Here is a tiny trained network, its code and every weight. The questions are about switching its units off for an input and a class, where a switched-off unit gives its printed mean instead of its output.

import numpy as np


def w(rows, s, z=0):
    codes = np.array(rows[::2]) - 128.0
    scale = np.full(codes.shape[1], s)
    scale[-1] = z or s
    return codes * scale


def norm(h):
    return h / np.sqrt((h * h).mean(-1, keepdims=True) + 1e-5)


def f(y):
    return y / 2 * (1 + np.tanh(0.7978845608 * (y + 0.044715 * y**3)))


def log_softmax(a):
    a = a - a.max(-1, keepdims=True)
    return a - np.log(np.exp(a).sum(-1, keepdims=True))


def net(x, mask):
    res = np.array(x, float).reshape(1, 7) / 4 @ E
    u = 0
    for l in range(3):
        y = f(norm(res) @ A[l][:, :-1].T + A[l][:, -1])
        res = res + np.where(mask[u : u + 4], y, B[l][:, -1]) @ B[l][:, :-1]
        u += 4
    return log_softmax(norm(res)[-1] @ U[:, :-1].T + U[:, -1])


A, B = {}, {}
E = w([
[210,216,111,151,243],'x0',
[135,140,125,109,119],'x1',
[126,123,131,133,130],'x2',
[125,142,112,119,120],'x3',
[168,9,28,51,169],'x4',
[130,116,141,135,134],'x5',
[138,126,139,122,128],'x6',
],0.0015)
A[0] = w([
[139,52,77,92,124,36],'0.n1',
[136,76,102,92,122,5],'0.n2',
[96,59,129,125,1,26],'0.n3',
[103,173,170,153,99,81],'0.n4',
],0.005,0.0014)
B[0] = w([
[192,106,114,168,50,206],'0.n1',
[126,101,108,159,84,145],'0.n2',
[58,191,188,114,254,250],'0.n3',
[136,70,90,111,34,179],'0.n4',
],0.0043,0.002)
A[1] = w([
[250,248,72,68,248,250],'1.n1',
[119,138,36,65,151,146],'1.n2',
[180,213,153,231,169,96],'1.n3',
[91,106,140,225,63,132],'1.n4',
],0.0022,0.0015)
B[1] = w([
[25,77,167,110,142,249],'1.n1',
[126,108,197,149,111,133],'1.n2',
[91,48,100,66,138,161],'1.n3',
[138,197,2,91,124,140],'1.n4',
],0.0039,0.0019)
A[2] = w([
[121,197,166,182,61,36],'2.n1',
[253,5,40,83,160,3],'2.n2',
[168,199,165,137,39,87],'2.n3',
[89,205,165,230,42,22],'2.n4',
],0.0027,0.00058)
B[2] = w([
[207,50,7,137,109,136],'2.n1',
[153,156,113,165,59,248],'2.n2',
[133,48,113,146,113,120],'2.n3',
[254,67,91,157,102,172],'2.n4',
],0.005,0.0011)
U = w([
[20,181,207,50,254,247],'0',
[247,72,21,179,17,9],'1',
],0.0056,0.0011)

Each question gives the input, the list of numbers given to net, and the class t.
The units are the neurons (one row each of A and B). Each row of codes is followed by its name. A weight is (code - 128) times the scale printed after its matrix; where a second scale follows, it is the last column's (A, B and U).
mask holds one flag per neuron, layer by layer. A switched-off neuron (its flag False) gives its mean, the last column of its row in B, instead of its output. The means were averaged over made-up inputs and are rounded, as every weight is.
A unit's drop is (log p(t) with every unit on - log p(t) with that unit switched off) / (log p(t) with every unit on - log p(t) with every unit switched off).
k most important neurons: the k neurons with the biggest drops, biggest first
k most important neurons of layer l: the k neurons of layer l with the biggest drops, biggest first
drop of u: that unit's drop, to one decimal
input [-5,4,-2,-7,-7,2,3], class 1: 2 most important neurons	0.n4, 1.n1
input [-7,0,-7,6,-8,-4,-3], class 1: 3 most important neurons of layer 2	2.n4, 2.n1, 2.n3
input [5,-4,-4,-7,-6,-2,-5], class 1: 2 most important neurons	0.n3, 0.n4
input [-7,-1,-2,-1,3,-7,2], class 0: most important neuron of layer 0	0.n3
input [-5,1,7,-2,5,6,-6], class 0: 2 most important neurons	0.n3, 0.n4
input [1,-8,-4,-3,-3,-5,-6], class 1: 2 most important neurons	0.n3, 0.n4
input [5,-8,0,1,-6,-5,-5], class 1: 4 most important neurons	0.n3, 0.n4, 2.n4, 2.n1
input [-6,3,-5,-2,6,1,-4], class 0: 2 most important neurons	0.n3, 2.n4
input [-8,8,0,-4,7,7,-5], class 0: 3 most important neurons	0.n3, 0.n4, 2.n4
input [-5,5,-4,2,4,6,7], class 0: drop of 0.n3	4.0
input [-6,-4,-7,-6,4,-5,-4], class 0: drop of 0.n3	3.8
input [1,-4,5,-1,-4,8,3], class 1: drop of 0.n3	0.2
